Each row was made from one small tree. Brackets hold a mark, then the marks that hang from it, in the order of their numbers. Every link used is in the known rows. Write each row's tree.
Each row is shifted at random along 7 fixed directions that mean nothing.
Known rows:
(q_192 (q_78 q_442) (q_441 q_653 q_861) (q_717 q_433)): [  18  221  182  124  -56 -258   33  -45 -283 -407  -44  103   19  154
 -164 -168   43 -284   77  205   33    3   36   -9  357  -23   24  203
    2  240 -189  185  135   77  -36  -95  212   98  258  -55  -32  130
   60   74  -87  -62 -315  222 -207]
(q_441 (q_653 (q_433 q_192)) (q_861 (q_442 q_480 q_878))): [  39 -216  145   81   60  215   87  114 -294 -307  -48  -26 -135  110
  -50  -24  -58   33  273  -84   65   80  100   59   34   78  179 -122
   29 -154  108   40   24    1 -101 -190  193   62  -75   18  -78   63
   39   50 -153    5  -24  -54  -53]
(q_653 (q_433 (q_192 q_78))): [ 168   18   37  -19  -51  197 -104  -44   52 -294   33 -125 -141  -66
 -117  -26  240  -47   57   14   95  -57 -187  -28   99  117   38  122
  -32  -20  -50  -45   36  153  136  -35  116   98   52 -142  -62   37
  -38   21  -46  -52  -93  103    4]
(q_433 (q_192 (q_78 q_442 (q_898 q_441)))): [  80  -51   41   25   32   60   23  -14   46 -142   70  -38 -137  130
   66  111   74  -98  -19  -75  112 -139 -139   26  -44  196  126  337
  -21 -226  124   89  -33   74  113  -18  156   68   67  -36  -81   -3
  -29  -42 -149 -132  -40   38   14]
(q_441 (q_653 (q_433 q_192)) q_861): [-199   93  147  156 -290    7 -118   -9 -140  -78  161  -40 -296 -487
  -82  -17  250  -28   31   29   33 -209  -42 -287 -255  137  295  462
 -205 -283  393  333 -301  294  -15   52  358  103  -65  -78   40  -64
  361   90 -151  -38   56 -290   50]
(q_78 (q_442 q_480 (q_878 q_866 (q_898 (q_653 q_441))))): [-153    6   66  -44  142 -119  186  267   17  346  -56  -19  -20  196
  319  -87 -126   70  117 -224 -160 -117  247   78 -137 -276  148   22
   56 -155   96   56   39 -145  -54  -40  -72  -95  -30  367 -118  -96
  -88 -130  214  208   82 -138   -1]
(q_866 (q_192 (q_78 q_442 (q_898 q_441 q_878))) q_861): [ 131  -77   55   77   53  -84  -40   32  139  -63  -39   76   94  323
  -95 -165  -31  -87   77  122  -35   72 -125   37  213   58 -220 -280
  199  315 -230 -207  189  -35   52  -65  -89   22  188 -177 -108   35
 -207 -152  -44  -70 -142   97   67]
(q_441 (q_653 (q_433 (q_192 q_717))) (q_861 (q_442 q_480))): [-115  -27  -47   49  147  -16   18  107 -102  246 -153   11   65   23
 -150   58  -86  164   97  -58 -137  327  350   53  102 -263   50 -567
   48  163  -24 -152  118 -339 -160  -76 -178 -218 -201   94  196   84
  -11  125  143  265   33   55  -72]
(q_717 q_78 q_433 q_441): [ 245   29  -20  355   98   92 -218 -113  -45 -170   29 -499 -218 -214
 -341 -510  157  -35  231   54  -59 -152   78  -66  -63 -171  143  170
  -33   36  129 -101  -87   28  118 -233 -144 -124  -80   -4 -200 -194
   42 -186 -150   99  203 -168  180]
(q_866 (q_480 (q_898 q_653)) (q_861 q_442)): [ -93   -7   14    8   70  -90   62  -78   37   23  113  192   34   32
   73  238  -44   10 -155  -62   84   75   81   58  -59   29    5  -42
  -74   89   28   73  -36  -38  -62  136   61   56   33    3  188  175
   68  110   24  -30   12  141  -72]
(q_878 (q_866 (q_898 q_442 (q_653 q_433 q_441)))): [ 213   39  -82  -73  297  128   -8 -183  161 -160   17 -168 -108  229
   -4  169   74  -63   -1 -286  -41 -176 -111  -35   65    8   45   70
  133  -89  -80 -145  104  -96  116   -3 -137 -104   51  -35 -121  -29
 -202  -60  139  -32   93  331   35]
(q_442 (q_441 q_653 q_861)): [ -98  -17 -165  -60  -19   67 -218 -247   92  112  -19 -117 -103 -255
  -53  369   86   69 -122  -77 -216 -123   67 -146 -123   85  290   39
   66 -357  169  -98 -171    0   61  179 -138 -255 -105 -236   81  -87
   21  205   32    0  175   -1  219]
(q_78 (q_442 q_480) (q_898 (q_441 q_861) q_653 q_866 q_878)): [ -25   58   63  -81  -43   22  112  -47  -65 -149   76  129   34   54
  -39   91 -158 -256  -91 -106  186 -126 -219 -110   31  153 -208  161
  -84  -74   33   26   12  -64  -14  -89  104   -5  -84   23   21   65
   -8  -34 -103 -160   57  -49 -100]
(q_441 (q_653 (q_433 (q_192 (q_78 q_442) q_717))) q_861): [ -59 -135   81   66 -201   64  -35  148 -149  -45  -61   61   47 -134
  -59 -166   88   79  179  244  -26  165 -125 -103   -7  184  -45 -213
   79   12   20  -17  -34  104  -88  -56  163   79  -39 -150  -23  -61
   81   40 -180   12 -133 -243  116]
(q_78 (q_442 q_441 (q_480 (q_192 q_717)))): [ -43   74   28 -183  -93 -103   -2  -81  -26 -155  -63  102  -47   15
 -134  113   -1 -162  -40   47   62   63   44   56  149  -56   59  -94
  -49   24  -82  -47  126  -24  156  -76  -35  -18   53  -83  111  238
   25  177   55   19  -67  133 -109]
(q_878 (q_866 q_480 q_898)): [  36 -188   45 -108  -27  -43   47  130   37  -32   32  116  129  204
  140 -218  -49  117  165  135   58  176 -109  167   61   52 -176 -349
  141  290 -192  -59  161   44   45  -22   -9  131   94    2   22  116
    1  -68  -98   61 -124  -63   92]
(q_433 q_192 (q_653 q_441)): [-177  -88  -57   85  122   -4  122  246   80  336  -26   32   25    7
   -9  -10  -45  341   70  -71   35  348  264  202 -119  -82    2 -344
  -69   69   30  169   21 -262  -20   -8  -33  -38 -137  142  101   57
   44  -61   -7  221   29 -127  -78]
(q_861 (q_442 (q_441 (q_653 (q_433 q_192))))): [-111  -45   11 -116 -140   48   -3    0  -75   23   18  111  -74 -213
   82  178    9   50  -57   39   28  -58   51  -34 -175   79  165  154
  -81 -272  173  113 -125  134   14  141  153   45  -82   11   92  109
  190  179  -90  -25   -5  -77   28]
(q_898 q_441 (q_866 q_861)): [-149  203 -126  245  -78 -158 -231  -44  246  520  112 -170  -72 -392
    0  -13   77   96 -223 -134 -228 -313  -14 -270 -378  -54   50  325
  -84  -55  260   68 -307   46  -34  219 -189 -166  -82  -26   36 -342
   56 -167  110   51  299 -215  158]
(q_192 (q_78 (q_442 q_480)) q_441 (q_717 q_653)): [ 254    6 -187  -17  208   29 -127 -185  164 -104 -241 -190   35  202
  -59  141   75  -29  -95  -12 -213   -9  -93   61  247  138   -9    3
  299  -79 -287 -336  126  -54   67  104 -292 -189  165 -380 -202 -198
 -394   66  159  -62  -51  349   84]
(q_861 (q_442 (q_480 (q_192 q_78 q_717) (q_898 q_866)))): [ -78  -96  -59  -91    9  -16  105  -21  -44  118   45  144   66  -66
  184  248  -84   53 -224  -24  111  148  144  139 -110  -57   72  -16
 -164  -58  108   52 -116   18 -117   91   52  109  -32  134  197  105
  117  120  121  -30   25   46 -139]
(q_78 (q_442 q_878) (q_898 q_653)): [ -72  -94  -69 -495    6   16  166   -9  225  301  -18  275  252   94
  549  471  -88   55 -168   83  -18  -18 -115   14  -32  -64  -45  -36
  131 -391   14 -153   56   54   48  267  -48    1  -46   15   90   67
 -195  215  159 -114  -34  104  153]
(q_861 (q_442 (q_441 q_653) (q_480 (q_898 q_866)))): [-150 -153 -100  -70  -24   23   15   -3  -21  193  -57   58   16 -141
   27  148 -117  119 -103  -24  -68   95  156   29 -163   41   72 -171
    1 -155   98  -67 -129  -25  -65   84  -94  -40 -121    2   94   -3
   85  101   52   54  125 -142   52]
(q_861 (q_442 (q_480 (q_192 (q_717 q_78))))): [ 125 -155   -4  -35   62   17   98  119  -30   60 -117    3  111  140
  178 -164  -49  130  164  145  -49  140   25  133   -3 -124   -4 -242
  121   84  -89 -195   55  -10  -69  -71 -129   63   19   84  -35  -74
 -121  -37   55   69  -58    4   73]
(q_78 q_442 (q_898 (q_653 (q_433 q_192) q_441) q_866 q_878)): [-142 -273  124 -107   33  211  349  366 -146   91  168  233  115  -19
  448   65 -234   67   33 -154  335   50 -161  125 -302  150 -135   54
 -209 -381  303  278 -124   -4 -129  -60  412  199 -224  284   41   64
  135 -112 -252  -92   57 -413 -113]
(q_898 q_441 q_442 q_653 q_866 q_878): [  -1  128  -52   99  162  160  171   86  -67   55   81  106  203  227
   69   16 -266  -22 -105 -209  138  -24 -157   23 -136   59 -352   31
 -151  148  -17  140  -36 -295 -144  -35   11  -46 -199  338   15  -22
 -100 -246  -56  -48  184   22 -167]
(q_861 (q_442 (q_480 q_192) q_878)): [  66 -279   88 -276    6  114  252  191 -149 -143  -80  263  213  287
  305   -3 -207  116  174  163  152  284   58  313  118  -95  -76 -387
   46   71 -165  -86  175   16  -68  -82   68  216   17  174   57  247
  -62   84  -25   -6 -178   49  -72]
(q_433 (q_192 q_78 q_441 (q_717 q_653 q_861))): [ 233  189  -90  157  181 -141 -114 -161  209   80  -67 -263 -121  -16
   53    5  249   12 -101   -2 -202 -193   59  -57  127 -173  163  466
   95  -35  -51  -12  -12  180   14  163 -160  -34  272 -176 -242 -334
 -205  -35  318 -102  -81  356  -13]
(q_78 (q_442 q_480) (q_898 (q_441 q_653) (q_866 q_192 q_861))): [-107 -145   87  -83 -133  -98   86   80  -23  -51   43  234   39   81
  -65  -53 -158 -150   17   84  134   85 -172  -22   38  194 -224 -203
   43   72   -6  -37   77   22   53  -89   67   71    3 -145   38  164
   95  -24 -171 -100  -36 -210   -6]
(q_192 (q_717 q_433 (q_653 q_441) q_861)): [ 134  -63  -94 -321  -78   61   44  -91   56   29   58  124  204 -433
  470  146  137  150 -102  325   29   31 -122    1    7 -161  -50  177
  -36 -224  -20  -66  -63  382  -52  268   88  131   53 -143   21  -63
   88  291  134 -180 -138   24   84]
(q_861 (q_442 q_441 q_480 (q_878 (q_866 q_192)))): [   6  -79  -87   17   57   23 -144   -9    0  113 -175 -185  -81   95
 -236  -70 -176   68   28 -150 -142   71  299  152   13 -106   89 -344
   83   79  -51 -203  104 -210   69  -73 -311 -243  -99   13  -17   70
  -76  -14   46  189  176    6   10]
(q_898 (q_441 q_653 q_861) (q_878 (q_866 q_480))): [ 140  -57  -82   25  126  151  -94 -162   15 -132   37  -77   41  185
   38  167  -25   19   27  -88  -90 -158 -177 -122   18  160  -24   41
  178  -87  -78 -112   39  -31  -89   60  -79 -101   -2  -54 -116 -181
 -195  -45  -39 -135   31  167  164]
(q_653 (q_433 (q_192 q_717))): [ 104   94   27   61   84  117  -50   80   28  -96   -8 -172 -115  -24
  -71  -80  165   52  117 -103   46   26  -25   54   54 -104   66  -25
  -65   52   -8   23   91  -27  102 -119   21   28  -21   -8    5   -3
  -56  -12   19  106   -1  102  -89]
(q_480 (q_898 (q_441 q_861))): [-192  252  -13  332   -4 -145 -139  -62   33  133   92 -196 -195 -286
 -350 -113  124  -29  -69 -168  -57  -66  206 -147 -158 -137  162  119
 -231  102  196  166 -192 -154   19 -124  -51  -84  -94   99  156  -98
  168 -102  -10  183  252 -159  -40]
(q_861 (q_442 (q_878 (q_866 (q_192 q_441) q_480 q_898)))): [-220  109  122  223 -218 -315  -80  212  -88  227  -38   57  -38  -79
 -264 -465 -120   41   43   94  -13  117  304   70  -81 -148  -85 -162
 -105  438   -6  191   14  -38  -18  -35  -14   55    7  175  112  138
  239 -139 -118  244   36 -235 -110]
(q_433 (q_192 q_78 q_441 q_717) q_653): [  72  104 -173    8  128 -162  -32  -19  305  342 -180    6  152  177
   60  133  126  226 -157  141 -214  169   75   62  203  -77 -114 -108
  213  213 -320  -78  151  -16  -20  263 -264  -14  219 -178  -99 -193
 -312   14  357    4 -232  403  -27]
(q_441 q_653 (q_861 (q_442 (q_480 (q_192 (q_78 q_898)))))): [ -79  -69  -62   67    5 -110  -76  -26   27  258 -159  -49   49   17
 -153  -50   -5   77   57  109 -244  152  168 -121   39  -76   58 -369
  204   82  -23 -261    0 -138 -108  -23 -261 -157  -65  -72   46 -132
  -78   25  111  131   40  -49  189]
(q_78 (q_898 (q_442 q_441) q_866 q_878)): [-172   99   45 -254   34  -61  247   37  -47   79  177  365  193   45
  203  300 -221  -98 -215  -70  273  112  145  168   56 -261 -129   13
 -293   39   34  214   19 -141  -34   52  167   75  -82  373  311  405
  175  111   88   -7  -22   71 -308]
(q_433 (q_192 (q_78 q_898) (q_441 q_861)) q_653): [ -32   -3   -6  263  115 -128    4   87  108  199  -62 -115  -72  134
 -114  -98   64  135    8  -31  -86   96  155   46   46   37   46   13
   70   98  -25  131   10  -67  -27   10  -44   -6  111  -72 -132 -171
  -93 -151   62   46  -80   29  -38]
(q_192 (q_78 (q_898 q_866)) (q_441 q_653 (q_861 q_442))): [-163 -181   25   60 -109  -95   79  124 -127  151   17  167  154  -69
  161  -29 -134   52  -52  140  -18   74   11   12  -87  186  -34   15
   24  -74   80  106 -182   76 -206  120  162   75    6    0   58  -57
  150  -34 -164  -57  -91 -291   53]
(q_192 (q_717 q_433 q_861)): [  17   98   88 -342 -110  -76  185   -5 -149 -156  161  313  227 -177
  456  124   23  -19  -57  284  245  116   11  180  172 -322  -37  154
 -239   86  -56  192   84  241  -31  117  286  222   92  164  234  324
  226  310   64 -103 -267  158 -210]
(q_653 (q_433 q_192) (q_441 q_861)): [  38  156   48  -76  -36   15  -58  -84   66 -180   63   11 -124 -319
 -250   84  251  -71   40   11   52   -3   34 -148  197 -185   71   18
 -132   42  -73  -39   42   55   53  -15   80   27   33  -82  142  140
  112  132  112   44 -135  141 -115]
(q_78 (q_442 q_480 q_878) (q_898 (q_441 q_653) q_866)): [ -39   91   59 -257  -49 -203  122   -6  116   56  -69  210  109  180
   34   59  -76 -194  -19  113  -40  -57  -57 -127  240 -158 -175  -50
  160   32 -190 -162  188   50   63   -6 -147   63  112   -7  -24   49
 -167   43  210  -60 -126  135  -20]
(q_442 q_441 (q_480 (q_192 q_717)) (q_878 (q_866 q_861))): [ 109 -245   13  -79   97   85   23    6  -33  -96  -45  -60  -60  146
  277  124  -94   59   16 -141  -53  -85  102  205   25  -61  190  -19
   67 -173    5  -11   29  191  -14  -27  -38   88  170  -82 -188  -68
 -119   32  204 -112  -27   86  -77]

Write each row's tree:
[  55  277  -97  -73    0   14 -108 -299  102  -92   33  -92 -145  -73
  -90  253  130 -191 -193 -193  -92 -356  -97 -222   -6   76   70  421
  -18 -119    7  -58  -36   -8   72  108  -57 -158   -8  -44   -8  -58
   -4  102   97  -84   87  220   34]  (q_878 (q_898 (q_441 (q_861 (q_442 q_480))) q_653))
[  12   -3   57  255   10  -21  -51   71    6  126   39 -279 -176  -87
  -11 -319   42  -11  123  -69  -93 -238   96  -53 -232 -113  190  277
  -21 -158  245   44 -209   41   47 -121  -47  -45  -20  164 -190 -232
   35 -233  -44  108  199 -313  129]  (q_717 (q_78 (q_898 (q_442 q_441 (q_878 q_866)))))
[   9   16  146  172  268  -51  140  193 -160 -166  -60  -72  -16  312
  -28 -247  -24   24  368  -98  -87   79  142   92  208 -190  114 -223
  109  155 -119   71  160 -187  -67 -239   17  -10   70  119  -63  -22
 -113 -142  -10  168 -100   63  -73]  (q_192 (q_441 (q_653 q_433) q_861))
[  75  -76  -39  242   99   85 -114   -7 -113  -62   25  -78   35  203
 -222 -106 -197    1   17 -140   21   47   40   69  -16  122 -121 -206
   -4  250  -55  -49   52 -253 -123  -89  -56 -163  -98  106   13   14
  -31 -180 -214   26   96   -5  -16]  (q_898 (q_441 (q_861 q_442)) (q_878 (q_866 (q_192 q_78) q_480)))
[  -2  146  -29  158 -314   32 -203  -16  113   30  -28 -212  -41 -246
 -415 -451   98  -94    0  129   26  -71 -403 -263 -164  341 -335   37
   13  179    1  -85 -109   33  168 -124 -112   -2 -121 -219  -98 -205
   37 -238 -263   18  216 -376  196]  (q_78 (q_898 q_442 q_653 q_866))
[  96   79    5  348  312   50   70  134   64  193  -27 -342 -152  268
  161 -273  -44   27  155 -348 -243 -394 -140 -130 -341   39  124  360
  133 -191  210   88 -175  -71   -4 -109 -171 -100   -2  140 -400 -539
 -271 -460   92   32  304  -87  126]  (q_898 (q_442 q_441) q_653 q_866)
[  67 -176  -20   24  110   68   27   78   23   17  -53  -82   54  277
   66  -66  -19   72  115   14    2  163  -18  146  -26   24   65 -281
   89    7   -1 -108   63 -126   44 -139  -82   -9  -12   53  -26  -18
 -161 -114  -70   50   21   -2  117]  (q_480 (q_192 (q_78 q_442)))
[ -15  -80  -91 -109  143  -39  102   88   -1  190 -127  127  231  218
  260  159 -114   81  -42   63 -127  158  178  181   89 -131  -14 -172
  135  -50 -114  -79   84 -126  -85   87  -72  -52   27  108   10   29
 -135  104  109   56 -119  105   -3]  (q_192 (q_78 (q_442 (q_878 q_898))) (q_717 (q_441 q_653)))
[-168   13  162  -40 -104   11   84   92 -232 -194   78  151   -4  -99
  -40  -46   30  -16  196   83  101  148   60  -20   66  -60   84 -163
 -104   48   57  158    1  -28  -45 -116  250   59  -88   88  188  242
  226  129 -141   96  -87 -137  -55]  (q_441 (q_653 q_433) q_861)
[ 123 -158  -64    5   24  184  -49 -223    4 -242   10  -99  -84  -79
 -126  125   24  -74 -103  -75   40  -48 -128  -83   34  160  -11  -32
  -22  -95    7 -110  -88  165  -35  -86  -45   98   55 -237 -127 -167
  -74  -11  139 -231   76   59  -22]  (q_442 (q_441 q_861) (q_480 q_192 (q_898 q_653 q_866 q_878)))
[ -96   25   29  -95  -39 -150   68  113  -40  134 -132  128  125  103
    7 -143  -94   76  151  175 -122  133  150   41   43 -157   -9 -278
  127  146 -134  -68   95 -103    5  -13 -123  -24   -9  118   73   97
   -9   39   -5  164  -89  -17   73]  (q_861 (q_442 (q_441 q_653)))
[ 104   85 -110  205  173  209  -92   37  133  220    9 -270  -41   42
   76  -47   25   87  -84 -290 -127 -287 -144 -147 -203   69  -91  222
   12  -88   67    0  -81  -76 -100   58 -110 -128 -128  126 -226 -392
 -245 -272  119  -34  189   12   62]  (q_898 q_441 (q_653 (q_433 (q_192 q_78))) (q_878 q_866))
[ 135  158  -10  106   -8  -36  -97  -38   35  -85  -72 -197  -22  138
 -332 -345   57 -110  143    3 -113  -59  -72  -96  121  -49 -149 -106
  111  318 -189 -160  127 -105  106 -210 -187  -76   68   25 -167  -98
  -67 -202    7  108   20    5   62]  (q_878 (q_898 (q_442 (q_441 q_861)) q_866))
[ 103   92  -91  309   40  -79 -170   11   97  220  -48 -326 -100 -228
  -96 -247  164  139   15   32 -138  -47  115   -3  -70 -157   93  172
  -34   76   85   12 -101   40  -19   21 -156  -86   48  -64 -113 -314
  -26 -137   62   79   80  -51   29]  (q_433 (q_192 q_441 (q_717 q_78 q_861)))
[  88  238  -81 -308  -86 -150 -155 -305  279   26  101  -43  -61    5
  112  220  244 -110 -177   19 -106 -292 -110 -160  100 -106   72  336
  106    9 -144 -112  127  196  172  257 -120  -38  199  -19  -17   25
  -22  144  275  -56 -109  343  136]  (q_878 (q_866 q_480) q_898)
[-129   23   27  241   98  -55   42  212   68  398   28  -77   15   65
  131 -218 -130   80   -8 -199 -111 -147   31  -37 -278  -21  -86   52
   -1   10  152  110 -117 -127  -91  -20  -71  -73  -89  195 -124 -253
  -60 -283   43  111  215 -280   50]  (q_78 (q_898 (q_442 q_441) q_653 (q_878 (q_866 q_480 q_861))))
